After every row comes roughly how far along a hidden order it lies, from 0 to 10.
In the rows, zero is written as 128.
[ 89 133 116 102 110 143 151 107 134 144 125 125 166 129 119 104 127 168
 124 131  95 215  76 112 143 140 144 133 143 127 129 121 120 136 129 123
 126 155 107  96 107 131 118 119 120 141 239 128 141 113 156 164 141 115
  97 114 134 112 139  54  59 149 140 160 127 125  29 143 127 133 122 138
 109 116  84 108 185 145 141 174 108 129 121 125 170  88  87 132 133 143
 143 146  96 127  91 145  70 133 102  94 109 146  77  96 119 161 124 144
 135 139 161 133 105 115 140 134 196 108 124 123 136 147 122 116 108 110
 117 134 142 118  76 121 117  78 129 119 125  76 105 132  84 106 127 117
 116 131 107 204 128 127 145 138 121 112 145 128 123 121 126 125 123 107
 105 186  93 127  88 105 126 104 175 136 131 120 108 139 116 144 126 141
 116 147 165 123 140 141 254 122 124 135 110 124 117 189  81 105 113 125
 232 105 126 115 170 152 138 115 165 150 130  88 116 119 176 113 144 125
 105 123 140]
10
[ 95 137 132 107  91 139 107 131 146 105 133 111  96 123 125  94 137 167
 110 129 136 170  40 100 119 142 197 122 148 174 124 132 128 106 109 137
 125 120  95  46 130 131 121 129 181 131  93 143 142 118 163 104 131 118
 196 110 130 112  44  93 105 102 154 132 159 141  29 161 137 136 122 128
 113 120  72 203 147 152 118  82  91 144 125 114 165 133 156 122 120 116
 158 120 108 125 126 123  71 140 109 125 101 116 151 129 137 119 113 117
 143 137  89 123 108 144 116 130 108 111 117 119 115 110 133 106 108 143
 144 126  84 107 117 111 113  76 126 106 114 125 148 118 104 110 111 134
 122 159 161 177 118 140 124 133 111 112 163 126 129 121 131 111  85 122
 124 125 105 130 137 120 121  97 107 161 175 137 163 141 129 199  99 158
 129 102 153 122 100 130  65 138 118 125 145 135  54 152 255 111 121 193
 158 121 115 193  92 160 165 127 151 136 133  64 146 141 124 133 132 137
 111 146 131]
10
[150 138 119 131  66 127 138 232 118 118 129 113 154 138 124 156 136 114
 119 128 109  89 198  86 128 109  87 148 127 104 128 124 126 113  87 139
 125 127 255 206 140 146 146 116 114 125 248 142 133 121 129 164 123 132
  56  99 137 133  18 113 128 118 144 131 115 125 102 118 133  98 138 139
 120 133 117 107 135  74 138 224 138 133 144 145 122 150  91 138 137 149
 119 164 112 125 126 128 146 123 126 174 104  90 100 105  80 120 118 104
 129 143 149 152 117 117 104 149 231  94 123 136 114  94 143 148 108 139
 102 131 169 100  89 125 119 146 129 115 142  99 121 129 123 132 140 133
 121 125 128 150 138 139 109 108 115 110 111 130 147 135 126 121 113  99
 119 161  86 160 255 125 113  85 158 173  96 127 120 129 100 129  94 115
 115 114 151 136 140 124  97 126 115 127 116 135  57 157 185 124 153 113
 183 113 125 107 194 155  90 119 138 125 122 178  97 122 129 150 108 121
 102 160 134]
10
[ 98 133 140 140 157 127  94  23 142 148 133 133 111 116 131 116 119 173
 135 135 129 105  25 205 125 128 152 126 148 125 127 131 122 151 218 129
 134 121  44  65 154 112 104 121 138 136 115 121 150 131 107  96 129 117
 255 116 122 114 145 135 124 129 124 143 151 129 129 151 110 169 113 118
 101 125 119 175 173 149 125 130  91 116 113 111 152  94 158 113 114 138
 118 106 112 134 152 121  70 142 139 132 134 171 139 130 144 159 135 207
 120 126 167 116 135  72 140 108   1 139 128 115 152 165 105 118 122 134
 152 114  90 129 170 113 131 106 126 113 119 163 126 109 121 134 107 152
 134 152 184 173 118 119 154 228 126 118 150 129 115 121 137 117  97 134
 116 128 210  97  57 129 135 137 120 108 181 137 133 149 143 145 137 127
 135 114 135 123 124 133 201 128 122 120 126 128 174 140 147 119 114 142
 115 123 134 171  85 107 193 131 115 121 119  85 154 129 182 126  90 147
 156 119 130]
0
[110 116 139 113 122 133 122 117 128 106 137 107  99 120 129  93 129 104
 106 130 155 143 116  90 123 151 228 138 120 176 128 133 130 104 107 137
 124 117  88  25  46 127 118 126 151 108  33 130 133 116 170 113 132 128
 122 125 130 123 255  92 166 105 149 112 156 141  43 135 131 127 131 112
 113 122  61 171 105 184 117  91 129 151 118 105 154 158 158 133 135  84
 178 115 108 125  99 128 132 139 104  94 122 102 149 159 158 112 107  49
 151 116  79 115 115 173 133 136 144 140 121 123 124 124 124 114 126 123
 146 141  82 127 125 129 117  83 126 103 118 116 154 123 125 111 117 126
 116 129 130 130 120 130 115  94 128 129 151 124 132 116 127 130 113 149
 152  84 103 125 108 134 130 114 115 138 220 136 141 136 113 163 127 162
 137 120 169 119  98 125  21 135 129 125 139 139  78  91 180 121 108 196
 141 136 116 141  47 133 120 128 161 151 132  77 146 145 108  72 199 135
 118 103 130]
10
[141 126 122 144 175 114 135  98 141 112 119 135  91 142 126 152 118  80
 130 129 154  82 145  91 142 128 110 107 105  97 119 126 127 132 144 116
 124 120  98 160 118 126 111 117 126 115  31 110 106 108 127 113 127 143
 111 137 126 158 154 178 241  95 153 122 128 126 249 107  99 148 129 121
 136 109 113 154  66  84 103  98 142 132 147 129 139 120 203 132 117 134
  97 123 133 129 155 122 134 125  91 188 136 107 160 181 171  99 151 190
 134 105 161 127 133 146 132 148  45 192 136 144  95 121 141 138 110 157
 109 122 131 136 205 139 145 147 124 131 132 108 131 113 165 131 139 153
 131 104 107  29 124 118 120 119 100 134 119 123 124 132 125 116 109 137
 158  86 123 138 110 107 113 154  80 121 112 143 167 115 157 100 103 165
 142 115 112 131  93 127  55 130 146 119 116 115 194  88 141 142 116 116
  33 138 129 113 108 114 113 146 130 110 145 126 137 125 106 160 133 133
 139  85 108]
10
[ 98 127 120 100 127 142 141  69 136 142 128 132 158 119 121 116 115 178
 125 133 104 255  98 129 136 158 143 155 134 150 131 124 120 132 141 120
 126 137  97  72  47 127 113 123 114 141 255 123 131 140 142 155 138 123
  56 107 136 118 160  80 116 141 138 137 123 132  25 139 114 122 124 133
 117 115  71 112 164 153 147 132  99 121 117 124 154  97 104 126 128 150
 154 126  97 120 101 152  77 123 110  93  94 102  94 106 102 139 118 168
 129 134 184 124  95  90 135 128 220 117 122 123 127 124 123 113 104 106
 109 132 145 104  81 119 114  91 132 114 124  71 122 141 107 106 139 104
 114 136 122 192 128 124 145 129 132 115 164 130 131 121 125 145 127 107
 107 158  94 132 144 111 119 119 188 131 163 120 102 138 103 138 113 123
 114 140 164 133 133 142 251 120 135 129 108 124 101 135  84 104 112 123
 246 106 133  90 150 151 110 118 165 152 142 108 116 124 167  85 110 126
 116 125 138]
10
[ 86 129 152 103  76 132 110 141 134 138 127 128 148 135 123 136 127 253
 104 139 131 255 104 123 129 111 166 131 138 147 130 124 131 144 100 134
 142 142 138 113  89 117 114 117 148 136 178 130 142 112 136 138 130 119
  47 141 136 112  29 125 160 149 131 147 120 113  50 148 102 134 116 144
 132 145 105 115 170 135 143 188 116 146 134 130 122 110 110 126 141 163
 117 129  95 130 104 141  51 134 147  67 124 124 108 133  97 145 122 149
 140 151 165 125 107 117 118 129 206  86 113 116 121 132 122 136 117 128
 116 126  88 111  90 110 113 129 129 114 125 106 118 108  99 121 137 108
 107 119 143 102 122 128 125 139 176 111 109 134 124 124 126 132 176 117
  98 171 135 151 168 113 110 102 217 139 147 125 123 139  90 137  93 121
 129 151 110 131 119 141 127 119  92 144 129 148 111 131 177 122 123 157
 120 119 136 104  79 152 191 122 121 169 142 164  93 120 201 148 137 133
 114 121 148]
10
[181 122 139 115 138 128 155 189 106 128 134 109 114 134 131  68 146  72
 142 120 146   1 157 140 122 125 124 130 122 125 136 150 128  90 125 133
 115 123 118  99 151 134 144 169 142  99   1 124 140  99 129 142 125 126
 106 132 123 137 172 105  57 138 108 121 139 130  78 120 162 103 138 135
 118 150 132  83 128 184 120 115 159 136 122 119 128 128 104 128 131 123
 172 148 118 126 104 125 204 117 142 132 139 139 141 105 144  99 124  59
 147 128   1 126 114 145  95 116  88 107 128 125 170 127 111 121 162 154
 134 175 172 155  99 130 116 149 127 112 132 157 149 165 145 134 126 115
 125 122 164 209 125 129  94 159  95 140 131 124 124 132 129 114 135 137
 153 125 108 111  87 168 120 147 107 156 104 120 127 158  97  83 199 119
 130 107 161 119 133 106  94 125 152 139 151 141 163 108 117 126 112 164
 106 140 115  80  96 122  87 129 136 125 161 151 129 128  82  83 121 127
 126 195 131]
0
[151 138 141 142  65 119 103 189 121 146 132 122 116 133 132 171 132 182
 132 130 127  99 167 156 122 100  70 124 139  94 129 123 130 123  98 129
 130 138 226 225 209 133 153 128 106 142 185 133 134 103 100 128 118 126
  68 137 130 130   1 184 116 171 118 138 115 112 148 116 123 108 127 144
 143 156 226  96 150  91 145 178 136 123 132 146  91 126 101 129 139 140
  90 139 140 132 153 118 147 125 205 131 141 180 124 110  75 148 132 182
 120 141 144 153 157 121  99 124 188  99 126 129 134 128 129 155 158 140
 128 111 151 116 113 127 132 190 127 150 142 149 128 118 132 158 146 123
 122 120 169  90 141 132 118 131 134 135  81 130 133 160 128 169 155 110
 122 193 165 128 180 145 120  86 149 137  60 122 127 119 107 102 109 101
 129 136  99 140 141 122 127 127  94 135 133 124 127 126  91 138 148  97
  95 117 141 110 182 134 159 122 106 126 105 179  99 117 132 163  78 120
 133 154 134]
0
[156 117 131 131 134 125 109 134 118 122 123 122  87 130 130 101 145  80
 118 133 173  65 104 141 123 101 152 114 117 132 131 134 136 106 106 134
 133 136  55  92 135 121 134 153 148 108   1 116 136  90 127 103 119 133
 149 161 117 128  97 158  70 110 107 133 149 129 193 128 138 125 126 133
 141 140 148 134 111 160 120 112 143 103 138 122 119 162 153 114 133  93
 123 127 130 137 141 119 167 119 129 123 163 139 136 155 155 104 130  66
 145 122  78 141 138 145 116 120  50 151 133 120 136 138 111 123 151 160
 120 131  89 150 161 130 125 168 123 119 128 181 143  97 150 148 108 122
 129 113 198  53 119 128 117 137 111 149  97 123 120 126 136 105 110 160
 153  90 145 107  76 152 122 147  95 123  86 134 122 126 131  85 197 140
 145 123 108 124 111 111  28 132 121 126 167 143 201 104 180 140 109 184
   1 138 115  97  61 114 128 146  95 119 132 141 141 118 125 127 119 127
 138 121 125]
0
[122 144 132 111 149 123 138 210 133 125 119 118 126 170 119  99 148  61
 114 134 176 181 116  87 130  92 144 111 121 110 130 131 141 106  98 126
 132 162  67 175 201 125 132 136 152 104   1 122 144  52 133 135 135 121
  11 199 129 132  18 116 148 161 126 153 129 120 113 164 174 142 125 136
 163 150 118 111 170 144 117 115 164 137 162 137 112  84 137 131 133 166
 124 144 114 145 131 137 153 126  84 154 160 154 115 138 128  91 130  69
 147 122  26 136 115 170 138 140  64 118 121 116 137 132 102 130 140 154
 120 168 144 132 100 129 125 153 129 101 132 125 122 115 116 146 115 129
 118 107  98 102 115 131 106 167  69 138  87 130 108 126 132 114 120 137
 142 130  99 165  73 121 112 128  91 153  76 119 181 119 104 102 127 176
 161 126 110 124  99 110  61 133 108 149 142 151 223 138 206 139 115 149
   1 138 111  65  82 148 113 137 126 146 187 163 123 123 119 141 230 154
  87 156 133]
10
[ 88 120 138 109 121 125 104  51 131 141 121 140 106 138 124 168 127 218
 139 142 123 224  13  87 146 118 127 105 128 102 135 122 119 157 150 126
 146 152 139 116 108 119 103 125 129 147  36 113 124 114 175 117 123 135
  12 128 128 117  66  61 137 128 132 186 143 118 114 155 108 135 122 130
 103 118 111 106 114  70 138 183  85  89 149 131 156 145 135 112 136 143
  94 126 115 134 159 123  69 133  97 111 108 114  77 164 163 135 158 226
 133 124 236 146 132  90 121 155 148 150 136 126 115 158 129 136  92 170
  95 126 148 103 127 113 126 115 120 124 127  94 104 104 142 136 124 133
 113 127 144  95 118 137 155 140 126 127  84 128 116 125 127 127  82 115
 143 130 122 129 128 110 121 114 151 126  93 151 109 117 135 108 127 141
 145 142 132 144 125 136 159 135 110 145 118 127 193 141 179 110 112 144
 104 112 140 179 133 118 108 121 106 122 155 201 117 121 129 109 105 121
 131  76 136]
10
[152 109 120 143 149 129 129 124 111 127 121 149 114 106 133 138 127 111
 159 124 117   1 197 116 130 143  75 127 102 114 129 121 119 112 128 127
 123 117 165 135  75 142 132 135  97 132 196 117 101 175 106 158 121 139
 131  99 118 139 210 106  60 110 124 107 121 139 255 106 108 100 140 116
 116 116  99 143  41  87 125  76 135 100 104 135 112 203 130 126 151  89
 131 127 194 125 148 117 203 120 121 115 140  97 133 136 133 115 119 119
 115 114 145 139 165 149 124 137 142 167 145 144 109 111 146 140 120 106
 101 116 181 133 166 153 133 109 125 150 139 115 120 134 165 130 132 133
 142 125 118 153 146 126 147  94 128 144 123 124 142 123 128 143 137 129
 163  92 106 114 100 121 168 178 119 116 161 131  96 117 164 118 194 113
 111 124 139 130 135 132 154 139 162 121 117 120  93 109  47 134 139 109
 180 140 124 152 186 103  70 128 107 103 114 155 137 129  76  95  90 113
 164  74 112]
0
[197 143 129 144  81 132 134 215 113 118 146 106 145 123 130  89 149 102
 142 118 100   1 193 154 119 122  62 139 143 109 134 147 123 126 104 135
 116 106 163 185 230 143 158 139 132 134 147 164 136 175  95 130 119 129
 241 111 129 139  98 216 145 116 128 109 129 126 102 107 149 113 138 137
 129 138 186  81 127 120 123  85 129 150 129 123 111 115 116 132 116 130
 131 149 122 117 140 115 195 114 157 193 127 129 141  86  87 135 126 106
 112 141  40 128 125 144  82 111  99  96 130 132 144  99 130 131 142 170
 149 138 163 131 122 116 121 140 131 126 135 161 142 134 139 148 117 124
 137 159 145 189 129 132  96 141 118 129 144 127 138 144 132 117  91 106
 125 164 118 129 196 164 110 115  85 165 107 115 127 134 115 114 131 103
 122  95 160 128 146 109  96 134 128 123 132 128  97 120 131 134 122 101
 136 123 126 121 164 145 128 127 138 117 105 156 121 124  91 138  62 130
 128 198 120]
0
[119 125 136 131 137 121 116  92 145 127 122 142 130 129 123 236 114 194
 139 140 123 229  81  90 143 123  90 108 121  81 122 122 119 140 110 115
 141 122 174 179 127 132 111 109 117 158 149 121 108 127 127 119 121 147
  47 109 130 124  41 124 186 118 136 131 125 117 187 122 100 118 132 131
 115 114 136 136  89  59 138 191 100 105 146 139 138 158 155 126 127 138
  90 122 137 126 159 121 100 144 106 182  97 110 128 162 112 130 157 243
 125 118 232 144 155 116 118 154 195 160 138 142  94 130 137 163  99 151
  98 111 159 108 129 126 141 145 127 144 125 107 113 121 153 145 137 139
 121 123 109 104 130 129 149 116 167 112 103 127 136 139 123 132  94 103
 128 127 135 137 186 108 122 108 133 115 109 139 118 109 165 132  97 129
 131 131 108 146 108 164 142 143 118 127 103 118 137 103 159 132 132 113
 131 121 150 198 188 110 121 126 116 113 121 216 120 119 133 150  99 121
 151  73 120]
10
[ 93 113 123 100 157 133 174  78 117 141 120 135 150 125 126  78 112 123
 123 123 107 198 117 114 139 166 174 141 115 160 129 123 126 131 145 136
 126 152 131  52  27 128 116 140 119 115 219 117 113 125 170 181 143 129
  63 115 132 119 255  54  77 138 111 140 137 139  47 142 134 133 121 117
 116 116  71 141 141 169 144 124 136 144 117 134 156 103 118 134 148 149
 158 127  98 127  88 171 101 122  89  61 114  89  98 117 115 123 117  67
 130 123 153 119 101 158 128 128 217 132 120 127 122 146 134 114 117  93
 117 148 164 134  74 129 126  88 131 114 124  80 118 161 107 104 154 111
 122 128  93 176 127 121 146 121 118 121 138 129 121 123 124 146 186 129
 129 127  91 120 122 115 125 153 158 121 151 110 117 152 116 117 123 124
 117 150 143 127 143 137 211 125 151 130 111 120 115 142  81 113 113 108
 200 126 120  76 143 135  94 121 143 138 138  67 123 132 121  89 178 127
 106  93 134]
10
